After every row comes roughly how far along a hidden order it lies, from 0 to 9.
[-0.72, +3.15, +0.95, +0.38, -2.65, +1.38, +1.43, -1.87, -1.23, -0.29, -0.61, -0.23, +0.45, +2.88, +0.94, +0.08, +3.19, +2.44, -0.96, -0.77, +1.10, -0.56, -0.42, +2.17, +0.77, -0.08, +0.03, -2.42, -0.03, +0.71, -0.79, +0.83, -0.15, -0.61, -0.77, +0.08, -0.08, +2.40, -1.26, +1.46, +2.82, +0.00, +3.88] : 2
[-4.02, +2.94, +0.47, +0.38, -6.21, +2.60, +0.85, -0.82, -2.00, +0.86, -0.28, -0.64, -0.40, +1.55, +2.24, -1.01, -0.92, +1.51, -2.10, -0.89, +1.16, -2.16, +0.46, +0.52, +0.12, -0.94, -0.34, -4.24, -0.23, -1.10, -0.13, +1.64, +0.22, -2.77, -0.57, +0.63, -0.69, +1.98, -3.25, +2.85, +4.37, -0.46, +5.43] : 0
[+2.54, +1.25, -0.17, -0.21, -1.46, -1.43, -0.47, +0.26, +2.38, -0.52, -0.50, +0.66, +1.43, +0.93, -0.20, +0.17, -0.37, +0.10, +0.60, +0.00, -0.05, +1.62, -1.32, +1.16, +0.17, +0.13, -0.08, +0.37, +0.36, +0.91, +0.25, -1.03, -1.10, +0.12, -0.50, +0.95, +0.19, -1.69, +1.15, -3.06, +1.11, +0.19, +1.82] : 4
[+1.27, +2.10, +0.58, +0.08, -1.88, -0.44, +0.84, -0.90, +0.83, -0.71, -0.57, +0.33, +1.17, +1.84, +0.20, +0.62, +1.85, +2.13, +0.28, -0.09, +0.25, +1.24, -0.90, +1.98, +0.45, +0.35, +0.02, -0.73, +0.21, +1.00, -0.40, -0.56, -0.37, +0.45, -0.65, +0.20, +0.29, +0.07, +0.00, -1.22, +0.86, +0.25, +2.58] : 4
[-1.88, +2.36, +1.03, +0.34, -3.59, +1.12, +1.47, -1.27, -1.41, +0.13, -0.04, -0.32, +0.28, +2.01, +1.31, -0.06, +1.97, +1.65, -1.24, -0.88, +0.39, -0.87, +0.04, +1.53, +0.37, -0.05, -0.07, -2.81, +0.04, -0.39, -0.42, +0.82, +0.10, -1.37, -0.75, +0.16, -0.41, +2.02, -1.28, +0.93, +2.69, -0.02, +4.49] : 2
[+1.55, -0.81, -0.71, -0.43, -0.14, -2.17, -0.77, +1.17, +4.01, -0.48, +0.06, +0.80, +1.33, -0.18, -0.65, -0.04, -3.39, -1.05, +0.67, +0.71, -0.80, +2.62, -1.12, -0.36, -0.08, -0.09, -0.08, +0.64, +0.56, -0.12, +0.80, -1.87, -1.32, +0.57, -0.08, +1.48, +0.18, -4.65, +0.82, -3.59, +1.42, +0.04, -0.06] : 5
[-0.87, +3.10, +1.05, +0.37, -4.05, +1.77, +1.69, -0.71, -4.02, +0.18, +0.02, -0.33, +0.09, +2.07, +2.58, +0.23, +3.75, +2.90, -1.53, -0.84, +0.59, -1.85, +0.33, +2.24, +0.08, +0.35, -0.16, -2.57, -0.20, +0.12, -0.56, +1.32, +0.43, -1.48, -0.91, -0.41, -0.39, +3.51, -1.79, +0.15, +1.62, +0.17, +5.16] : 1
[+6.97, +2.02, +0.05, +0.59, +0.88, -2.57, +1.07, -1.05, +3.06, -1.44, +0.85, +2.67, +2.51, +1.84, -1.01, +2.36, +4.52, +1.21, +2.83, -0.06, -0.73, +2.37, -0.91, +1.83, +0.61, +1.08, -0.03, +2.58, +0.24, +3.27, -0.50, -0.69, -1.37, +2.58, -0.94, +0.38, -0.13, -0.42, +1.50, -5.49, -1.66, +1.74, +0.26] : 7
[+0.64, -0.66, -0.88, -0.57, -2.00, -1.63, -1.05, +1.60, +4.26, -0.13, -0.40, +0.37, +1.23, -0.32, -0.33, -1.52, -6.38, -1.40, -0.09, +0.57, -0.51, +2.48, -1.21, -0.48, -0.23, -0.77, -0.13, -0.23, +0.55, -1.02, +1.17, -1.60, -1.40, -0.36, +0.04, +1.72, +0.15, -5.40, -0.22, -2.41, +3.14, -0.35, +0.83] : 3
[+5.21, -0.24, -0.25, -0.01, +3.70, -3.42, +0.33, +0.21, +3.58, -1.21, +0.54, +2.03, +2.04, +0.42, -1.87, +2.08, +2.05, +0.06, +3.05, +0.40, -1.25, +2.76, -1.09, +0.81, +0.36, +1.16, +0.19, +2.95, +0.37, +2.41, -0.13, -1.67, -0.93, +2.94, -0.25, +0.09, +0.18, -1.73, +2.46, -5.04, -1.73, +1.07, -1.98] : 8
[+2.97, -0.21, -0.46, -0.43, +0.73, -2.49, -0.41, +1.17, +3.58, -0.90, -0.41, +0.85, +1.57, +0.23, -0.90, +0.36, -1.63, -0.32, +1.13, +0.83, -0.71, +2.74, -1.52, +0.55, +0.02, +0.42, -0.02, +1.96, +0.52, +0.50, +0.67, -2.09, -1.08, +1.06, -0.08, +1.05, +0.64, -3.43, +1.24, -4.03, -0.25, +0.22, -0.04] : 5
[-3.95, +1.36, +0.23, -0.11, -4.52, +1.12, +0.30, -0.21, +0.27, +0.56, -0.64, -0.73, +0.11, +1.43, +1.32, -1.55, -3.61, +0.34, -2.31, -0.42, +0.62, -0.20, -0.44, +0.21, +0.19, -1.17, -0.08, -3.28, +0.01, -1.97, +0.26, +0.37, -0.28, -2.17, -0.32, +1.12, -0.27, -0.87, -2.25, +2.93, +5.01, -0.93, +3.72] : 1
[-0.67, +2.33, +0.13, +0.18, -3.81, +0.49, +0.34, -1.57, +1.67, -0.05, -0.76, +0.26, +0.91, +2.39, -0.09, -0.73, -1.63, +0.64, -0.81, -0.69, +1.15, +1.46, -1.11, +0.97, +0.87, -1.23, +0.02, -2.63, +0.09, +0.00, -0.20, +0.19, -1.22, -1.30, -0.74, +0.93, -0.27, -1.64, -1.65, +1.74, +4.85, -0.21, +2.06] : 2
[+4.81, -0.62, -0.39, +0.14, +5.16, -2.86, +0.20, -0.45, +3.46, -1.13, +0.72, +2.34, +1.71, +0.40, -2.16, +2.27, +3.39, -0.48, +2.45, +0.25, -1.17, +2.84, -1.03, +0.47, +0.50, +1.14, +0.25, +3.59, +0.37, +2.79, -0.31, -1.38, -1.14, +3.28, -0.11, +0.08, -0.02, -1.65, +2.72, -4.24, -3.72, +1.38, -3.13] : 9
[+1.35, -0.85, -0.86, -0.50, -0.79, -2.49, -0.99, +1.05, +4.52, -0.30, -0.30, +0.92, +1.49, -0.22, -0.73, -0.77, -5.21, -1.59, +0.50, +0.54, -0.46, +2.75, -1.36, -0.62, +0.04, -0.65, -0.10, +0.34, +0.59, -0.46, +1.07, -1.87, -1.47, +0.05, -0.07, +1.80, +0.10, -5.41, +0.17, -1.36, +2.32, -0.33, +0.38] : 4
[+2.16, -0.47, -0.57, -0.44, +2.09, -3.05, -0.65, +0.88, +5.18, -0.83, -0.60, +0.78, +1.47, +0.20, -1.29, +0.34, -2.40, -0.22, +1.06, +0.76, -0.60, +2.64, -1.51, -0.02, +0.13, +0.17, +0.04, +1.26, +0.55, +0.78, +0.76, -2.61, -0.84, +1.10, +0.00, +1.07, +0.54, -3.93, +1.30, -3.34, +0.09, +0.06, -0.56] : 6
[+0.22, +0.22, -0.86, -0.58, -3.06, -0.88, -1.55, +1.44, +3.46, +0.00, -0.93, -0.20, +0.49, +0.33, +0.22, -1.51, -7.10, -0.69, -0.58, +0.16, +0.21, +2.15, -1.55, -0.19, -0.13, -1.12, -0.14, -1.09, +0.31, -1.21, +0.92, -1.12, -1.39, -0.91, -0.10, +1.89, +0.23, -4.83, -1.11, -1.10, +3.77, -0.76, +1.42] : 2
[+4.29, +0.09, -0.32, -0.38, +1.44, -2.85, -0.22, +1.03, +3.36, -1.17, -0.29, +1.08, +1.78, +0.40, -0.91, +0.90, +1.55, +0.63, +2.02, +0.94, -0.87, +1.94, -1.54, +1.34, -0.01, +0.95, +0.02, +2.48, +0.44, +2.03, +0.37, -1.93, -1.01, +1.62, -0.28, +0.18, +0.65, -2.62, +1.89, -5.62, -2.60, +0.53, -0.04] : 6
[-0.89, +2.79, +0.98, +0.27, -2.52, +1.00, +1.67, -1.61, -1.05, -0.26, -0.51, -0.08, +0.44, +2.78, +0.66, +0.27, +4.15, +2.09, -0.76, -0.52, +0.78, -0.44, -0.51, +2.17, +0.66, +0.18, +0.02, -1.91, +0.07, +0.85, -0.53, +0.49, +0.05, -0.44, -0.70, -0.10, -0.06, +2.10, -0.61, +0.40, +1.67, +0.14, +3.61] : 3
[+3.49, -0.88, -0.37, -0.42, +2.76, -2.55, -0.41, +0.99, +3.37, -1.17, -0.54, +0.95, +1.62, +0.21, -1.59, +0.89, +0.80, -0.30, +1.69, +0.93, -0.85, +2.43, -1.49, +0.79, +0.15, +0.71, +0.16, +2.48, +0.58, +1.50, +0.23, -2.26, -0.94, +2.07, +0.07, +0.36, +0.65, -2.66, +2.62, -4.43, -2.02, +0.39, -1.65] : 7
[-0.58, +2.84, +1.09, +0.38, -2.45, +0.86, +2.03, -1.22, +0.13, -0.19, -0.27, -0.03, +0.42, +2.31, +0.99, +0.80, +5.97, +2.70, -0.63, -0.42, +0.44, -1.04, -0.09, +2.35, +0.59, +0.51, +0.00, -1.72, -0.01, +0.78, -0.88, +0.53, +0.30, -0.86, -0.78, -0.54, -0.06, +3.47, -0.63, -0.34, +1.06, +0.26, +4.68] : 3
[+0.88, -1.44, -0.54, -0.71, +3.98, -2.40, -1.40, +0.73, +3.96, -1.11, -1.03, +0.47, +1.13, -0.15, -1.91, +0.18, -0.60, -1.29, +1.32, +0.92, -0.43, +3.01, -1.89, +0.12, +0.33, +0.08, +0.39, +2.78, +0.63, +1.04, +0.32, -2.46, -1.01, +1.93, +0.50, +0.40, +0.93, -3.99, +2.54, -2.49, -0.63, -0.10, -3.56] : 8
[+0.71, +0.42, -0.34, -0.13, -3.14, -0.47, -0.32, +0.19, +2.60, -0.06, -0.25, +0.52, +1.09, +0.86, +0.23, -0.74, -3.60, +0.17, +0.14, +0.03, +0.11, +1.53, -1.09, +0.08, +0.17, -0.77, -0.15, -1.41, +0.32, -0.12, +0.49, -0.55, -1.17, -0.69, -0.51, +1.43, -0.13, -1.93, -1.17, -1.06, +3.35, -0.11, +2.11] : 3
[+4.27, +2.55, +0.75, +0.67, +0.78, -1.39, +1.77, -2.16, +1.39, -1.07, +0.64, +1.95, +1.95, +2.64, -0.34, +1.77, +6.87, +1.93, +2.15, -0.34, -0.32, +1.07, -0.42, +2.15, +0.82, +1.02, -0.03, +1.09, +0.21, +2.61, -0.79, -0.21, -0.72, +1.61, -1.15, +0.04, -0.24, +0.80, +1.15, -2.90, -0.86, +1.29, +2.02] : 6
[-2.91, +2.34, +0.61, +0.36, -3.50, +1.23, +1.27, -1.39, -0.70, +0.53, -0.05, -0.28, +0.09, +1.69, +1.12, -0.78, -0.23, +0.56, -1.77, -0.86, +1.05, -0.59, +0.15, +0.88, +0.51, -0.75, -0.10, -3.48, -0.01, -0.80, -0.28, +1.24, +0.05, -1.80, -0.65, +0.63, -0.73, +1.26, -1.95, +2.32, +4.20, -0.25, +4.15] : 1
